How the units are linked:
* | bu za du va ro sa
duk | nur fal von zom dup fos
nur | fos dup dus fum ziv vov
bil | nim fos mil von vov nes
sug | tir nid val bif kas sof
des | zut tid kab rut gad med
fud | tus sul kas zar kob pev
ser | luz ruk ziv rad mim duk
pid | fud naz nid tik sul tus
ved | bil nur bes ber fos nim
sir | fov val ter gud tif tet
muz | tid geg fop kod kul gad
zim | zol med vur kab deg vud
lud | rom vuz bir kez luf sal
tid | gad kul kup bef zon tav
lim | fus zep kul zav bir leb
vov | ded ber lun ved von bes
ber | von fum nim nur mog dus
sal | lim piv geg bik zep fus
rit | zom lum nur mim ser fum
tir | sof kas tif tar bog puf
tar | sav pev puf kas sug kav
kul | zon bag des leb kod rut
sav | kav sug sir bog tir gud
met | tik faz fud gar vur zar
fop | kup zal deg gad des bon
von | dus mog nes fos ved tum
pev | sug vem tup kad nid tir
fum | mog luz vov dup duk ved
ziv | ber zom bil duk fum von
luz | duk mim ber rit fal nur
mik | rad veg luz nos ter rit
sul | kob met kad pob tik vem
vod | veg gud ruk sir sot ter
vem | nid zar tar fud kip kas
kob | vem tik bif pid zar nid
fov | tet tif lum sot vod mik
faz | vur bem sul zol non pob
nid | kas kip sav tus kad bog
fus | leb bir zon nus nir muz
lus | faz kab naz zim bem vur
deg | lus mam gar bon kab faz
kas | bog kad kav pev bif tup
dup | ziv rit ved luz zom ber
tup | val tar sot tir sav tif
tik | zar vur tus naz pob kip
kez | feb lun sal vuz rim bik
nes | vuz ded feb tum bes luf
vuz | luf bes bik lun mil piv
dus | tum ved vuz vov bil lun
kod | bef fus gad geg leb zal
zol | vud deg pob bem lus met
sot | zor puf mik tif sir nos
ruk | mim tet zom ter mik fal
vur | pob non kob vud gar pid
veg | ter sot mim fov zor lum
zut | med gad bem fop tav deg
ded | bes von rim bil dus mil
sof | puf bog vod sav tup sir
bef | zal leb tav kul muz des
rad | rit ter duk ruk lum zom
kav | gud tir fov tup sof sot
nim | nes vov kez dus ded vuz
vud | met lus pid non faz tik
bik | zav lud fus piv rom nus
gad | tav zon bon zal rut mam
gud | sot sof tet val puf zor
bem | non bon met deg zim gar
zep | bir feb bag rom bik nir
bag | kod lim tid nir fus bef
tum | lun bil luf ded nim rim
fal | dup rad mog ser rit ziv
tet | mik vod ser zor veg rad
nos | ruk fov rit veg tet mim
mim | fal mik fum lum rad dup
feb | bik rim lim luf lud zav
mog | ved duk ded ziv nur bil
puf | sir tup veg kav val fov
bog | tup bif gud sug tar val
naz | sul vud kip vur met kob
zav | nus rom leb zep sal bag
rut | fop bef med tid zal kup
zom | fum ser fos fal luz mog
tus | pev kob bog kip vem sug
rom | sal luf nir feb piv lim
luf | piv mil zav rim kez zep
bir | nir bik kod sal zav geg
fos | vov ziv tum mog ber ded
non | gar zim tik lus zol naz
val | tif sav zor sof kav vod
geg | kul nus zal fus bag zon
zal | des muz mam zon tid zut
kup | bon des lus tav zut zim
rim | lud nes zep mil vuz rom
pob | pid gar vem met naz fud
mam | kab fop zol zut kup bem
tav | mam rut zim des fop kab
zor | nos sir rad vod fov ruk
zon | rut kod zut muz bef fop
mil | kez tum rom nes lun feb
tif | vod kav nos puf gud veg
lun | rim nim piv bes nes lud
kip | kad pid sug kob fud bif
piv | zep kez nus lud feb bir
bon | zim zut faz mam med zol
bes | mil dus lud nim tum kez
nus | bag sal muz bir lim kod
nir | geg zav bef lim nus kul
kad | bif fud tir vem tus tar
zar | kip pob pev sul pid kad
leb | muz nir rut bag geg tid
med | deg tav non kup mam lus
gar | naz zol zar faz vud sul
ter | lum zor fal tet nos ser
lum | ser nos dup mik ruk luz
bif | tar tus sof nid pev sav
kab | bem kup vud med bon non

The rows follow the links: the fewer symbols apart two units are, the more alike their rows tend to be.

Each row is also shifted at random along 8 hidden directions that mean nothing.

Rows with their units:
-106 31 -81 -60 -107 35 -45 51 -88 101 -107 15 -29 -10 4 -81 -87 -33 -2 22 -42 57 67 -42 -7 41 -190 7 26 -20 -136 76 151 -15 -203 -54 -46 -33 -7 -10 16 64 -64 28 -6 109 -47 -75 -32 -34 74 -175 39 2 42 141 82 -93 -1 -55 163 3 -123: nur
-183 63 132 -8 -36 -14 -22 -8 26 31 83 28 101 5 -22 59 10 -51 67 123 65 4 43 60 -123 50 153 47 -27 49 48 -76 -135 -43 58 -18 -59 12 -27 -19 -22 0 -68 -20 114 76 115 -135 115 -128 -138 12 22 -12 65 -3 46 -29 55 4 63 -30 -70: bes
50 -5 -123 175 -14 70 96 -128 60 -224 -111 67 -38 26 37 13 71 40 -118 -1 -5 59 -291 111 28 -230 96 103 -90 81 137 71 102 52 231 -36 5 1 53 62 -41 -206 32 -7 -198 -48 -60 281 -94 93 -87 127 59 -62 -50 -7 70 47 -105 103 -116 153 -28: nir
-353 -31 55 -28 -6 13 7 22 9 115 58 -96 -20 14 3 18 -67 29 69 -152 -51 9 46 -87 -44 88 43 -88 -39 -113 -92 34 -57 14 -51 -19 52 -31 -22 46 109 -11 9 16 -33 -69 -11 -7 114 43 11 56 41 -3 24 2 -107 -15 22 -105 -11 -58 -23: ruk
-23 -5 -63 45 -115 46 40 -100 -16 -90 -71 1 -24 -8 31 -35 -59 -43 8 5 -14 97 -132 57 -17 -85 25 73 -66 12 -42 90 41 111 -10 -40 -5 11 -24 21 -16 -169 -58 55 -106 -13 -44 126 45 23 -40 -78 87 -56 3 52 47 0 -20 3 2 102 -132: pev
-49 -10 -121 -2 38 -9 -11 68 -43 -52 -91 25 -71 -20 46 2 83 15 -27 18 -2 -8 -60 -30 15 -125 -9 77 38 97 57 68 164 -40 127 -41 -17 32 -32 -51 -93 32 41 -37 -95 57 -62 49 -176 104 32 45 -53 -92 -74 12 73 47 -162 106 -67 47 60: tet
-29 82 147 1 24 68 96 -10 119 -89 33 -120 -124 -76 -36 -26 1 -27 85 -80 27 29 116 -77 -62 -119 47 65 -56 -16 37 -7 57 53 -13 63 22 23 -75 -87 6 -55 11 18 -26 -38 0 122 4 -33 -2 1 54 -91 -165 31 -18 53 70 -109 -94 -47 130: deg
132 17 -119 42 -89 59 80 -72 64 -8 -24 50 -2 -54 -11 -109 -49 55 -47 -6 8 65 -60 44 -3 -46 -121 -35 -102 -39 -125 8 -3 36 -99 -29 -14 6 58 101 23 -47 28 54 28 -28 -25 31 36 -79 40 -185 68 35 109 53 -11 -94 67 -52 53 72 -131: fus
150 -25 -79 16 -1 -6 -14 -36 -23 31 0 51 125 -4 20 115 8 45 -102 -8 28 -39 -87 79 -36 17 19 -38 -64 18 -10 33 -43 -34 31 -27 32 51 93 109 40 -11 20 -48 29 -80 26 -23 100 38 -86 89 9 66 75 -67 3 -61 -16 11 67 59 -30: leb
-492 2 -13 -6 32 -39 -45 26 38 80 77 -3 -6 -3 -7 -3 -32 -8 41 -20 9 46 50 -56 -12 44 91 -74 -10 15 -47 -68 -141 -75 63 -4 -24 -28 -45 22 -8 60 63 10 51 56 17 -128 34 20 7 -35 -89 51 97 50 -40 -33 -39 -28 4 -6 -71: sav
31 -52 -116 -125 81 52 -7 101 -111 171 32 -198 -8 -81 66 72 -43 8 10 -219 -42 -40 150 -226 -20 92 -227 -97 19 -79 -110 130 145 -48 -188 80 77 121 27 20 72 190 85 -91 -14 -121 -62 -45 37 195 151 54 -54 34 -109 -103 -87 -12 -86 -67 85 -68 161: gad
-64 -2 185 -31 70 -92 -51 44 -40 50 70 -32 -42 117 27 25 8 -41 69 9 9 -104 5 22 77 94 150 -1 47 -60 66 -87 -121 -31 93 16 5 -79 -26 8 29 -5 -130 8 -44 63 37 -79 21 19 -102 155 -33 1 63 61 -58 86 -65 -36 -66 -84 30: bir
-191 13 52 31 -100 90 50 -127 82 -45 109 -35 -13 -42 -60 -40 -21 -38 62 -12 -15 70 5 9 -107 -75 60 -2 -135 -17 -39 -34 -75 45 -17 -29 17 -6 -11 21 47 -89 37 6 55 -75 53 21 131 -96 -31 -92 119 -38 26 -13 5 -55 139 -69 1 16 -52: kas
-8 147 57 -45 32 41 121 66 74 -3 78 33 56 -90 -7 11 38 22 -44 129 143 -127 153 31 -56 -40 -189 52 -36 38 95 -96 69 -143 -49 21 -70 129 0 -43 -79 168 4 -49 210 115 89 -101 -62 -134 -42 -63 -10 -35 -62 0 40 -31 59 -18 130 -68 98: luz
99 8 19 57 41 -25 0 -28 -43 -101 -134 54 -65 70 23 -46 70 31 -58 51 16 18 -127 108 55 -124 73 68 6 51 114 45 92 24 59 54 -23 -54 32 -17 -59 -95 -87 -1 -139 -24 -37 172 -118 -20 -72 109 -7 -35 -9 64 54 32 -66 31 -55 55 21: bil
151 -62 18 -10 -97 -18 -95 -49 -99 52 -38 -17 35 67 11 14 -33 -53 59 2 -64 72 -64 36 -51 56 115 8 -3 -3 -55 79 -35 67 -34 -36 6 -51 -1 14 38 -96 -103 7 -72 -36 6 -5 102 -7 -48 12 69 -13 68 15 39 -28 4 3 41 27 -117: kez
-12 3 57 46 -21 21 57 -37 -40 24 -50 13 -26 113 40 -32 53 85 -48 -34 -8 -63 -178 131 -2 -60 44 3 -109 -70 51 59 58 -15 23 -18 26 -48 96 114 68 -122 -140 -28 -135 -84 5 155 15 -62 -142 187 129 -58 95 60 -13 -16 -16 -67 4 -3 -25: nos
-319 46 57 3 -23 6 104 26 92 -14 27 4 -34 -43 6 -38 -2 53 44 -7 44 -55 18 13 -16 -18 -16 15 -40 -60 -22 -33 -29 9 15 -28 5 23 -31 16 1 -30 -17 56 28 30 4 13 -3 -61 -14 -32 50 -73 5 32 -54 19 35 -42 -51 -40 -3: fop
203 0 49 -36 23 -101 -52 86 -58 14 -39 96 -10 74 38 -11 72 14 8 130 27 -102 -36 72 62 25 49 52 84 31 68 -43 -9 -55 104 -48 -42 -51 -27 -37 -72 32 -96 9 -7 134 14 -81 -117 -27 -54 51 -50 -47 57 67 34 52 -86 74 -42 -32 -10: fov
-106 -94 -62 -71 -39 -94 -35 -25 -37 77 -17 9 166 -22 52 114 -157 15 -54 -5 62 19 -17 95 -28 136 -27 -128 -3 -21 -124 99 -100 79 -207 -5 67 109 -61 -15 -9 -74 42 82 112 -128 -22 6 155 34 -62 -109 -42 64 37 -64 -88 -40 63 25 138 29 -131: ved
-273 -11 -146 27 -42 18 43 3 -39 -35 -149 58 -35 -31 38 -69 31 71 -78 6 -7 20 -112 56 21 -87 -106 33 -22 9 -52 115 152 32 -47 -18 -4 16 59 46 -30 -45 -24 15 -97 -22 -82 119 -99 4 36 -52 32 -41 17 47 52 -24 -57 20 3 84 -46: zol
77 -43 -135 33 -66 65 39 -126 -17 -59 59 47 174 -23 21 110 -5 9 -142 74 44 -6 -122 123 -79 -54 -92 -35 -109 70 49 53 30 -16 -49 -34 35 135 70 30 -16 -36 101 -71 114 -138 53 58 82 -3 -76 -15 51 31 -14 -167 41 -70 89 111 134 89 -27: nid
-427 -54 2 -64 -24 -42 -202 47 -61 89 -55 -48 -69 9 -33 117 -75 -104 63 -129 -128 117 74 -142 -46 7 208 -19 56 59 -94 93 18 28 41 -79 45 -100 -100 -98 74 -24 38 12 -95 36 -49 -72 47 174 26 59 -50 10 -78 67 37 -17 -82 -38 -29 5 -22: med
240 -133 -148 17 39 -136 -186 56 -39 -1 -124 117 105 16 -9 152 -23 7 -75 1 -71 84 -66 -5 56 100 153 -46 179 99 -29 59 -68 39 140 -70 31 -38 -49 -75 -42 -25 131 47 -43 33 -77 -42 -48 189 49 40 -168 95 -30 -92 8 34 -107 182 -74 77 -50: rit
173 -69 15 -40 31 -99 -64 23 -44 50 -35 9 33 16 -4 -15 -41 23 21 -26 -16 5 24 11 85 164 21 -61 94 -80 -87 -2 -123 88 -94 64 24 -44 30 33 34 -11 -45 68 -2 -51 -25 -44 62 -9 54 -40 -56 100 79 -28 -81 22 22 -19 -29 -13 -23: tik
-160 32 139 -60 24 42 52 13 29 41 120 -119 -84 -43 -48 -106 16 -18 123 -54 -7 -44 166 -98 20 58 -68 -10 -2 -116 -53 -99 -70 27 -111 87 10 -27 21 22 67 82 -47 -1 65 -38 34 -73 63 -93 104 -65 39 11 4 -2 -71 18 96 -138 -50 -104 112: lun
46 3 60 5 112 -91 -1 6 28 -57 8 52 142 -1 33 173 74 44 -88 94 125 -93 -34 141 -27 -17 133 15 14 87 170 -5 -59 -37 108 58 18 109 -10 -47 -86 -21 13 -34 81 -68 62 41 12 5 -172 178 -83 3 -62 -125 -19 49 -15 96 -9 2 95: mog
-331 4 -38 11 -62 39 21 -75 1 -4 19 27 9 -24 -16 -30 3 -1 -23 17 1 11 -51 56 -36 -49 -14 6 -103 0 -62 -3 -22 3 -28 -19 3 -9 71 98 30 -30 -27 -15 22 -37 26 -24 66 -69 -30 -57 73 17 103 31 35 -80 37 -49 56 54 -65: lud

Where do the symbols, taken in turn from left to right, take each start?
Answer with the unit's name.
-191 -8 -2 30 59 -26 26 -49 25 -11 36 13 57 -7 23 55 40 34 -29 14 67 1 -60 66 -31 -21 115 -9 -60 33 47 -30 -116 -16 79 54 2 47 35 64 -29 -40 2 -25 20 -74 33 11 72 -9 -96 79 -37 29 67 -51 -25 -9 -22 4 -10 37 -7
va za sa ro sa sa za va => tir
-26 -61 -148 52 -69 -12 -47 1 -39 -53 -190 64 -97 10 23 -55 19 25 -24 -24 -81 106 -152 12 16 -131 61 55 15 71 -51 131 142 63 84 -93 -6 -65 -25 -18 -36 -110 13 46 -196 21 -110 130 -133 78 44 -25 8 -83 -8 91 86 -2 -119 67 -83 110 -98
bu sa du bu ro za ro sa => vov
61 -7 -73 5 -4 -14 -30 -19 -36 10 -7 76 36 16 -3 -6 32 13 -77 62 2 -40 -66 63 36 -5 -30 -2 -32 22 -12 -25 -11 -45 19 -18 -12 -16 102 85 8 38 -21 -37 27 13 25 -80 -1 -23 -10 -12 -8 73 112 9 43 -59 -23 11 54 51 -35
bu du za va sa za ro za va => sal
166 6 61 -50 45 -53 14 78 -4 5 45 -11 -32 -6 26 -17 27 -7 74 44 38 -83 64 -33 30 38 -3 31 70 -6 35 -57 -32 -19 47 7 -20 22 -69 -54 -66 64 -32 19 35 82 1 -71 -64 1 22 -11 -52 -61 -18 3 -25 80 -49 32 -65 -64 57
va za du ro za va => kav
-82 75 152 -101 -38 13 51 35 -39 105 87 -84 19 -9 21 -46 -33 -39 113 52 73 -61 147 -5 -78 89 -96 25 -19 -71 -30 -28 -15 -28 -179 49 -45 48 -35 -21 -2 72 -136 -3 114 30 65 -104 83 -154 -42 -84 64 -52 36 49 -11 -26 82 -103 127 -110 0
za bu sa sa va => kez
-90 81 52 -11 5 47 55 48 89 58 55 -27 -94 -50 -45 -121 6 26 77 -37 2 12 129 -85 -17 -5 -46 -18 -47 -63 -69 -94 -43 -54 -30 26 -46 -41 -3 42 27 94 6 18 48 74 15 -89 -3 -99 75 -93 9 1 61 103 -36 -42 45 -128 -13 -67 -8
ro za sa za za ro => nus
130 -2 94 -18 -7 -17 29 -34 -20 -48 56 -57 37 1 46 77 -1 -48 60 14 42 -44 -35 40 -24 23 92 68 -27 -11 53 11 -72 62 38 17 20 61 -21 0 -9 -89 -89 1 -11 -39 36 26 97 23 -111 77 36 -44 -22 -51 -22 74 -17 6 -32 -4 22
sa bu ro za za => sug
-41 18 -48 25 34 56 108 17 -44 -80 -76 -12 -81 15 78 -19 109 70 -66 -32 14 -111 -129 28 43 -147 -107 86 -44 -9 104 90 215 -23 74 4 21 55 66 46 -26 -24 -58 -55 -147 -32 -55 176 -157 70 -20 143 53 -118 -80 3 26 62 -125 36 -64 23 123
ro za sa va za bu du ro ro => tav
402 -19 -17 73 91 16 103 -62 71 -112 -2 -37 -13 -35 -5 -47 48 62 -21 -37 47 25 -43 18 61 -34 -4 -2 -3 -32 49 -28 -57 74 11 137 11 47 61 47 -34 -51 36 10 -42 -138 -23 148 -3 -8 43 11 -30 38 -23 -97 -74 66 18 2 -111 34 80
za va sa za ro ro va ro => tik
-218 56 -38 91 17 82 133 -40 86 -47 5 17 -12 5 30 -21 67 91 -75 -6 55 -19 -113 71 -51 -157 -21 12 -127 14 90 3 67 -68 96 -2 -22 58 49 77 -21 -41 30 -45 -31 -41 9 136 -51 -34 -83 89 52 -68 16 7 -7 -21 -19 -3 0 26 10
bu du du za ro za => ser
-170 20 11 -15 31 -72 -8 73 67 -3 -16 60 -2 -44 -16 -14 -6 19 17 55 47 14 75 -5 -2 1 31 -4 62 47 -4 -49 -48 -21 21 -10 -26 13 -99 -95 -88 44 66 64 74 86 -6 -61 -79 -41 24 -91 -95 -22 -19 26 -18 20 3 34 -25 -23 -20
ro ro bu sa du ro bu bu sa => feb
-174 -78 12 -60 43 -38 -63 0 -44 102 41 -127 -30 6 20 33 -68 -12 76 -157 -42 45 41 -96 3 103 100 -93 -2 -72 -108 44 -121 55 -57 69 55 -22 -16 58 75 -22 -4 7 -59 -125 -28 -21 139 101 30 43 -34 56 51 -20 -108 12 -46 -97 -33 -26 -9
du bu ro va du va du za du => rit
-104 62 51 -29 -16 67 91 37 -60 30 -20 -16 -110 44 4 -192 62 51 -10 40 0 -116 24 22 75 -26 -263 22 -13 -100 12 -27 167 -39 -162 49 -40 -39 82 38 13 89 -121 -32 -11 21 -4 20 -124 -158 74 -52 88 -51 44 91 21 -13 44 -86 52 -74 70
za bu sa ro sa za bu => lun
